Each row of numbers stands for one thing and depends on some of the facts below. Use the named rows to name the rest.

Some facts about the things:
κ: is of sort; Σ: points at
κ c <- K525, K274, K951, K86, K637, K240, K22, K944, K348, K163, K52, K975, K380
κ b <- K146, K318, K284, K985, K62, K962, K518, K549, K506, K917, K115, K14, K786
κ d <- K491, K821, K293, K499, K756, K897, K625, K181, K279, K993, K54, K59, K311
κ a <- K920, K110, K854, K373, K699, K870, K842, K25, K915, K149, K605, K666, K367, K106, K695, K840, K503, K218, K328, K573
K525 Σ K786
K146 Σ K729
K151 Σ K373
K821 Σ K897
K920 Σ K115
K854 Σ K54
K432 Σ K573
K284 Σ K503
K985 Σ K318
K728 Σ K491
K274 Σ K756
K842 Σ K146
K25 Σ K915
K293 Σ K328
K499 Σ K293
K756 Σ K666
K86 Σ K728
K62 Σ K854
K280 Σ K149
K915 Σ K367
K625 Σ K506
K637 Σ K985
K181 Σ K169
K169 Σ K62
K729 Σ K218
K22 Σ K106
K549 Σ K625
K944 Σ K821
K917 Σ K279
K605 Σ K59
K993 Σ K380
K367 Σ K348
K54 Σ K22
K163 Σ K338
K106 Σ K311
K115 Σ K870
K695 Σ K962
K59 Σ K14
K14 Σ K240
K840 Σ K975
K52 Σ K695
K786 Σ K661
K328 Σ K432
K311 Σ K525
K573 Σ K699

Some rows with their names:
K573: [-29   7  47  13   5  -6  28 -17  -9   1   9 -16  -8 -16 -14  -5  29  22
  -4]
K699: [-28   4  57  19  18   8  35 -11  -9  -5   8  -2  -9  -7 -20  -7  16  37
   4]
K432: [ -9  33  -7 -36   3 -18  25  35 -13 -12 -17   5  -3 -28 -29  13   5  37
 -17]
K328: [-30   8  50  10   2  -6  34 -15  -2   0   6 -15  -7 -13 -10  -6  31  22
   0]
K975: [ 20 -48  17 -23   6 -22  -5  50 -36 -14  -6  -2   2  25   8  25  15  73
  16]
K840: [-46 -13  32   5 -22 -28   6 -11 -31  11  19 -14  20 -16  19 -13  27  36
  30]
K729: [-17  22 -17 -48   1 -21   4  29 -34 -19  -7  11   6  -9 -24  12  -9  24
 -20]
K380: [ 40 -34  56 -22  34 -39 -27  45  -2   8 -40  22 -31   1 -24   8 -12  31
  10]
K993: [ 35  23  13 -48 -26 -27 -30  10  10  44 -51   8 -25 -12  15  -6  -3 -22
  37]
K284: [-26 -44 -59 -28  30  33   4  32  58  -9 -42 -71  -6 -43  10   0  21 -49
  10]
K915: [-51   6  45  -9  44 -29  12  -5 -10  11   5  35 -16 -11  39  -2  21   5
  -9]
K367: [-44   8  44  -7  46 -19   9  -5 -15  14   8  34 -22 -13  40  -5  29  -3
  -8]
K181: [ 41  13  -4 -47 -43   1 -16  12   7  30 -36   1   5  -5  38 -12  14  -9
  26]
K169: [ -4  21 -12 -43  -4 -16  -6  45   0   4 -10  24  21 -26  -8 -12 -20  32
  -6]
K944: [ 30 -23  46 -37  -5 -31  10  47  62 -23 -56  15  -7 -24  -4 -23  70  24
 -23]
K821: [ 29  23  35 -35 -35  19  18   8  59  -3 -70  21  -7  12   7 -12  41   2
  13]
K897: [ 33  27  41 -29 -14  28  21  19  59  -7 -63  34 -16  24   5  -7  30  11
  12]
K854: [-28  -6  46  12   0   0  -3  -8   1  14   8   5   8 -19   9 -30   1  15
  11]
K280: [ 11  44 -11 -21  -1 -71  16   3  -5 -16 -27   4  -9 -45  -5  38 -14  -2
 -65]
K920: [-44 -16  32  45 -21 -14   5  -5  27  45  -7  23  52   8  -2  16  33 -35
 -23]
K52: [ 62 -32  28 -34 -16 -43 -55  26  20 -10  -1  18  -8 -33   8 -12  -6 -27
 -30]
K518: [  6 -45   2 -17   3   2  44  19  20  -8 -34  -9  -3 -31  10  -2 -13 -17
  18]
K637: [ 35 -28  19 -10  -7 -90 -26  22  25  -2 -60 -14  -7 -22  21  13   2  36
  -4]
K625: [ 64   9   6  -4  -4  35   2  17   6  68 -31 -11 -11   3  47  -2  -5  18
  -8]
K962: [ 39 -43  19 -15 -13   0   7   2  22 -11 -18  23  -4 -34 -16  -5 -67 -49
  12]

Which thing is each row?
Some rows may be things named above.
[  8 -34  26 -41  -1 -61 -30  64  41  -2 -24  -6   4  15  34  11  29   4
   3]	K86
[-37 -28  39 -15   9  -3  18 -39  22  38   8 -10   6  75  23 -15 -32  47
 -40]	K373
[ 34 -32  25 -21   9 -26  -9  42  14 -18 -16   6  -7   4  13   6  17  30
 -17]	K951
[ 49 -24  61   3  20 -26   6  67  26  -2  11 -16 -21  19  -5  28   7  23
  -2]	K240
[-15  28  64  13 -10 -35  15  12  27  19  38 -39  -4 -30   2  -2  15 -21
   4]	K605
[-34   2  65  11  14 -12   4  10   5 -17  27   7   1   0  18  -1  -7  17
  30]	K666
[ 21 -54  24 -19   9 -24  -7  50 -33 -15   1  -3   5  24   7  25  15  75
  10]	K975
[ 24 -33  24 -39 -11 -58 -21  60  11 -26   2  -5  -5  -8  34  16  31  11
   4]	K274
[ 54  32  32 -15 -35  -1  12  32  27  29  -4 -25 -21  20  20  25   6 -25
  22]	K59
[  1 -55  -5 -33 -18  -1  37   4 -17 -25 -26 -11  -3 -22  -4  -1 -11  -7
  23]	K146
[ 28  30  11 -39 -41   1  10   5  -1  13 -42 -17 -16  -2  19   1  44  -7
  14]	K499
[ 25 -23  46 -31   1 -33  10  50  63 -23 -53  21  -7 -14  -1 -20  72  26
 -25]	K944
[-48   7  39 -17  31 -32  10 -14 -12   7   1  31 -18 -25  47 -20  31 -10
  -6]	K25
[ 39 -36  54 -21  31 -40 -31  43   2   7 -41  22 -32  -5 -14  10 -10  34
  14]	K380
[-31  -6  44   6   7   2   5 -24 -28  -9  18   9   0   1 -15   2  -3  22
   7]	K218
[ 31 -28  17 -56 -27 -42 -16   9  40 -56 -15 -12  -4  11  -4   3  42  -4
 -48]	K163
[  3   7  56   2 -10 -11 -32 -26  21   8  28  20  -4 -29 -10 -24 -38 -29
 -17]	K695
[ 28 -31  -4  -1 -36 -20  37  10  58 -61 -29  -7  18 -53  60 -14 -12   1
 -10]	K917
[ 62  23   8   1 -28  23   3   3  38 -45 -26  21   8   8  67  14 -15  25
  -8]	K279
[ 31  18  17 -32 -28  14  20   3  -1   9 -45 -13 -17   5  14  10  29   8
  21]	K293
[-21  -1 -32 -85 -18 -45   4  11  24  29 -18  -1  14  50  23  -4 -30  46
 -69]	K151
[ -5 -68  -2  22 -20   2  38  26  36  19 -49  25  47  -5  -7  32  -2 -48
  -8]	K115
[ 13 -55  24 -21  10 -22  -9  43 -34 -14  -9  -4   0  22   9  27  18  68
   9]	K975
[ 12  46  -7 -22   1 -69   6   7  -8 -14 -32   5 -12 -50  -6  37 -10  -4
 -58]	K280
[-38 -26  38 -14  16  -3  19 -38  21  33   0 -10   6  82  28 -17 -37  46
 -44]	K373
[-62  -1   5  21  70  44 -21  -1  37   0  10 -43 -11 -13  -5   2  21  -1
  -2]	K503
[-48  10  38 -21  37 -36   8   1  -9  13   7  25 -14 -20  45 -17  35 -10
  -9]	K25
[  6 -36   8   0   2 -42  27   4  25 -10 -76 -10   3 -27  13  14 -45   3
  33]	K985
[ 31 -48   8  24  28  28  53  19  13  29 -25 -13  -7 -34  26  -2 -35  17
  -5]	K506
[-51   7  35 -17  32 -36   6  -5 -10  14   8  30 -19 -27  48 -17  37 -11
  -6]	K25
[ 58 -32  35 -39 -17 -52 -59  28  20  -9  -3  16 -15 -30   2 -11  -7 -25
 -33]	K52
[ -5  12  61  47  31 -33  24 -42 -12 -14  -1   6 -20 -19   0  24 -15   4
 -30]	K149
[ 17  14  22 -31 -10   8 -11  32  38  23 -37  14  -7  54  45  26 -12  -7
  38]	K491
[ 28  27  40 -27 -18  27  25  16  59   0 -70  38 -16  24   6 -14  30  11
  15]	K897
[ -5  21  57  47  32 -34  24 -48 -12 -16  -9   4 -25 -20   0  35 -14  -2
 -35]	K149
[ 25  19  12 -38 -39  -3  -9  33  16   0 -12  -3  -4  20  50  22   5  -6
  43]	K756
[ -1  17  -7 -49  -5 -18  -7  43   5   5 -15  25  20 -23 -13  -6 -22  35
 -11]	K169
[ 30 -29  24 -53 -27 -48 -11  14  39 -50 -16 -18  -6   9  -8  -1  35  -3
 -46]	K163
[-15  24  59  14 -13 -39  19   4  24  23  35 -31 -13 -22   1 -10  20 -24
   3]	K605
[-23   5  45  12   8 -12   3 -14  11   5   9   4   3 -17   8 -14   5   7
  -2]	K110
[ 34 -49  -9   9  10   8  43  28  11  37 -28 -30  -3 -57  38 -18 -12  -6
  -7]	K549
[  0  17   3 -31   8   1  -5  45  -2  -4 -12  36  20  -7 -24  -6 -39  45
 -12]	K661
[ 14 -36  39 -33  65 -28  -2  48  -9 -11 -18  47 -31  11  41  28  25  26
 -24]	K348
[-38  -1  29 -10 -12 -18   2 -27 -23  -3  15 -14   6 -24   6 -16  26  -2
   5]	K842
[ 23 -26  27  -6 -13 -14  53  39  33   2  -1 -36 -20 -20   3  11 -18 -40
  26]	K14
[ -6  26   2 -58  -3 -17   5  11  30 -44 -12  16   1  19 -40  16 -26  17
 -43]	K338
[-39 -22  49  53   1   6   7  -7  15  40  -4  40  52  23 -17  33  11 -16
 -15]	K870
[-30  20  -5 -50   7 -50  -9  67  39   2 -22  21  11   6   5  15 -19  15
  -6]	K728
[-63   0   2  20  69  49 -27  -3  37  -5   9 -47 -15 -11  -4  10  23   1
  -3]	K503
[ -2 -36  10   9   9 -39  32   1  19 -11 -77  -2  -6 -19   7  26 -48  19
  35]	K318

The same things again, as new rows of numbers:
Some rows with their names:
K962: [-30   3 -53  25  19 -19  13  24  16 -29 -16   8  -9 -16   0  19  15   1
 -26  11   4 -10   7  36  20 -20 -21  24  16  -4]
K786: [ -8 -18 -26   8  48 -48  19  30 -24 -36   7  22   1  -7  14  34  -3 -38
 -25  17  -7   4  21  53  22   1 -25  46  10  14]
K661: [ -1 -21 -23  28  50 -49  19  31 -25 -36   9  22  10   7   4   9  -9 -41
 -25  14  -8  -6  16  58  26  -1 -21  36  14  16]
K525: [ -2 -19 -38  -1  43 -35  20  19 -25 -36  10  22   2   5  21  30  -3 -42
 -26  29  -5   3  21  59  10  -9   9  43  18  23]
K311: [  1 -17 -26  12  26 -53   4  17 -25 -36  15  22 -12  -5  11  34 -16 -40
 -29  40  -8  -9   6  78  27 -25  14  20  -5  19]
K106: [  0   1 -25  19  13 -45 -13   4 -20 -36  15  14  16 -29  29  30   1 -42
 -27  40 -12 -21  13  71  24  -5  16  24  29  12]
K274: [-31 -21 -59  -3  18 -17  19 -14 -20  -7 -12  15   0  -2  24  31  18 -17
 -47  16 -23  -8  20  42 -13 -30 -14  32  -3  21]
K756: [-15 -18 -48  20  17 -43   6   4   1 -21   1  -3  -6   1   6  23  -8   1
 -46  22 -20  -8   6  66  11 -43 -21  16 -10  10]
K666: [-16   0 -47  28  22 -25 -13  16  15 -28  -8 -22  21  -6  15  -1   3  -1
 -30  12  -1 -17  12  40   6 -32 -14  31  24   4]
K367: [-25 -17 -40  24  19 -23 -15  -1   8 -24 -16 -23  18 -16  23   5  10   0
 -37  11 -10 -18  14  45  -8 -29 -15  33  17   5]
K348: [-29 -12 -57  20  10 -16  17  17  -4 -12 -19  10  -3   4  14   7  12  -4
 -30  10   6  -9  16  35  -3 -44  -6  19  23  20]
K14: [-37   9 -62  12  30 -20   8  -3  12 -26 -13   6 -12 -16   1  21  19  -2
 -27  14 -14 -13   4  40  16  -4 -23  18  -1  10]
K870: [-16   1 -48  28  22 -25 -13  16  15 -28  -7 -22  21  -6  14  -1   3   0
 -30  12  -2 -17  12  40   7 -32 -14  32  24   4]
K854: [-23  10 -31  22   5 -57  15  27 -17 -25  15 -15  26 -14  35  37 -17 -20
 -42  19 -26 -18  23  35  18  -3  -4   9  29 -20]
K62: [-37  12 -50  12   5 -56  23  29 -20 -24  15  16  14  -6  33  38 -16 -18
 -33   3 -18  12  22  34  23   0  -8   2  28 -23]
K729: [-26 -26 -36  29  23 -19  10  11 -17   4 -21 -10  -8  -1   7   7  19 -10
 -33   9 -15 -18  -1  49   5 -28 -15   6   2  -1]
K993: [-17 -23 -47  11  19 -44   7 -11 -11 -18   3   0  -5  -3  13  32  -4  -1
 -56  24 -25  -8  13  73   2 -36 -21  22 -12  10]
K605: [-32 -31 -22  18  11 -23 -12 -10  -9 -19 -22 -23  18 -31  33  25  16  -1
 -60   8 -19 -20  20  50 -15 -30 -21  43   7  -3]
K280: [-22 -24 -45  22  35 -21  14 -11 -22   5 -13  -1  -3   0   9  23  19 -22
 -40  14 -25 -17   9  60   2  -6 -18  11  -8   1]
K86: [-31 -22 -59  -3  18 -17  19 -14 -21  -7 -12  15   0  -1  24  31  18 -17
 -47  16 -24  -8  21  42 -12 -30 -13  32  -4  21]
K599: [-16 -17 -45  28  33 -21  16   6 -19   2  -9   1   0   3   3  14  16 -19
 -32  13 -22 -17   5  51  15 -13 -15   8  -1  -2]
K432: [  1  -9 -55  27  44 -11  23  -8   6  -2   0  18  23   2  -9  28   1 -30
 -48  23 -26   6  20  54  28 -12 -23  44  -8 -21]
K328: [  1  -3 -57  31  46 -14  13 -13  21 -22  -7 -12  26   5  -7  29 -14  -8
 -48  30 -26  13  21  52  17 -14 -11  47  16 -20]
K944: [-31 -21 -59  -3  17 -17  19 -15 -20  -8 -13  14   0  -1  24  31  17 -17
 -47  16 -24  -8  21  42 -13 -30 -13  32  -3  21]
K897: [-12  -9 -49  26  15 -43   6  22  10 -24   2  -5  -5   3   1  11 -12   3
 -36  20  -8  -8   0  58  20 -44 -19  12  -7   9]

Which thing is each row?
Some rows may be things named above.
[  1 -15 -58  32  46 -35  17 -11  20  -6  -8  12  23   8 -10  36 -21   0
 -50  37 -26  20  15  71  22 -40  -3  47  -7 -19]	K293
[-22 -25 -40  20  12 -43   3   6  -1 -19  -5  -8  -9  -3  12  23  -4   3
 -50  19 -18 -12   6  65   4 -44 -22  16 -10  10]	K59
[-16 -17 -45  28  32 -21  16   6 -18   2  -9   0   0   3   3  13  16 -19
 -32  13 -22 -16   5  52  14 -14 -15   8   0  -2]	K599
[  1 -23 -58  32  48 -41  15 -15  19   1 -14  12  22   9 -10  37 -20  -1
 -57  39 -27  21  16  75  11 -29   0  47  -9 -19]	K499
[-21 -18 -46  28  31 -20  14   5 -17   3 -14  -4  -3   2   3   9  18 -16
 -32  12 -21 -18   2  50  11 -17 -16   7  -2   1]	K728
[-10  -9 -49  27  16 -44   7  22   9 -25   4  -3  -4   4   0  14 -13   2
 -36  21 -10  -7   3  59  21 -44 -19  14  -7   7]	K279
[-22 -12 -60   7  16 -18  20  -6 -16 -15  -8  16   4   3  17  25  11 -16
 -36  16 -17  -4  20  38  -5 -38  -8  29   9  20]	K951
[-16  -8 -46  22  25 -26 -10  -3   5 -27  -4 -21  22 -11  21  11   5  -5
 -37  16 -17 -15  18  47  -1 -17 -14  38  14   2]	K110
[  1 -15 -58  32  47 -35  18 -11  20  -5  -8  12  23   9  -9  36 -20   0
 -50  38 -26  20  15  72  23 -39  -4  47  -6 -19]	K293
[-26 -26 -35  29  23 -19  10  10 -17   4 -21  -9  -8   0   7   8  18 -10
 -34   9 -15 -18   0  50   5 -28 -15   6   3  -1]	K729
[-26 -25 -36  29  23 -19  10  11 -17   5 -22  -9  -8   0   6   7  19 -11
 -33   8 -15 -19  -1  49   5 -28 -15   6   2  -2]	K729
[  1  -9 -55  26  44 -12  23  -8   6  -2   0  18  24   3  -9  29   1 -31
 -49  24 -26   5  20  54  28 -13 -23  44  -8 -21]	K432
[-36 -16 -51   5  23 -20  13 -12  -2 -24 -17  11 -10 -28  13  35  21  -5
 -37  14 -22 -11  16  46   0  -2 -23  34  -6   0]	K549
[-36   9 -61  12  30 -21   8  -4  12 -26 -12   6 -12 -16   1  21  19  -2
 -27  15 -13 -12   4  40  15  -4 -23  18   0  10]	K14
[-30  -1 -58   5  37 -29 -15 -15  -4 -22  -3 -22  20 -16  24  12  16  -5
 -42  18 -26 -19  16  54 -10  -3 -24  34  -6  17]	K842
[-14  -9 -46  30  30 -20  14  24 -10   0 -11  -3  -1   5  -2   2  13 -12
 -28  12 -12 -16  -2  44  21 -27 -14   5   9  -2]	K338
[-14   3 -59  -3   7 -56  21  16 -25 -21  14   7   4   8  31  38 -22 -27
 -55   0  -1  22  23  75   9  -5  12   1   0 -23]	K181
[  1 -23 -58  32  48 -41  15 -15  19   1 -14  12  22   8 -10  37 -20  -1
 -58  39 -27  21  16  75  11 -29  -1  47 -10 -19]	K499
[-27  12 -64  13  24 -17  16   2  -1 -14  -6  11  -1   6   4   1  12  -7
 -26  16  -5  -9  12  36   7 -40  -8  11  14  22]	K240
[-14   2 -59  -3   8 -56  21  17 -25 -21  14   6   4   8  31  38 -22 -27
 -56   0  -2  23  23  74   9  -5  12   1   0 -22]	K181
[  2   9 -55  18  32 -12  22   2  20 -35  10  -3  26 -24  -6  13 -12 -14
 -51  21 -17   2  22  40  28 -30 -26  47   4 -20]	K699
[-38  -2 -55  13  22 -20  10   1  10 -25 -17   6 -11 -23   7  26  20   0
 -29  12 -13 -14   9  39   9  -7 -24  24   1   4]	K146
[-14  -9 -47  31  30 -20  15  24 -10   0 -10  -3  -1   5  -2   2  13 -12
 -27  11 -12 -17  -2  44  21 -27 -14   6   9  -2]	K338
[-30  -5 -51  16  21 -20  16   6   8 -28 -12  13  -6 -21   6  32  16  -4
 -30  14 -13  -8  14  40  15  -7 -21  31   5  -5]	K518
[-20   9 -54  21   9 -53  23  29 -25   4  14   3  13   8  29  37 -20 -37
 -34  -1  -6  19  22  47  21   0  11   1  27 -23]	K169
[-21 -14 -36  29  14 -22 -16  21  15 -27 -18 -23  18 -12  19  -2   6   1
 -32   9   8 -17  11  38   0 -40 -12  31  27   2]	K218

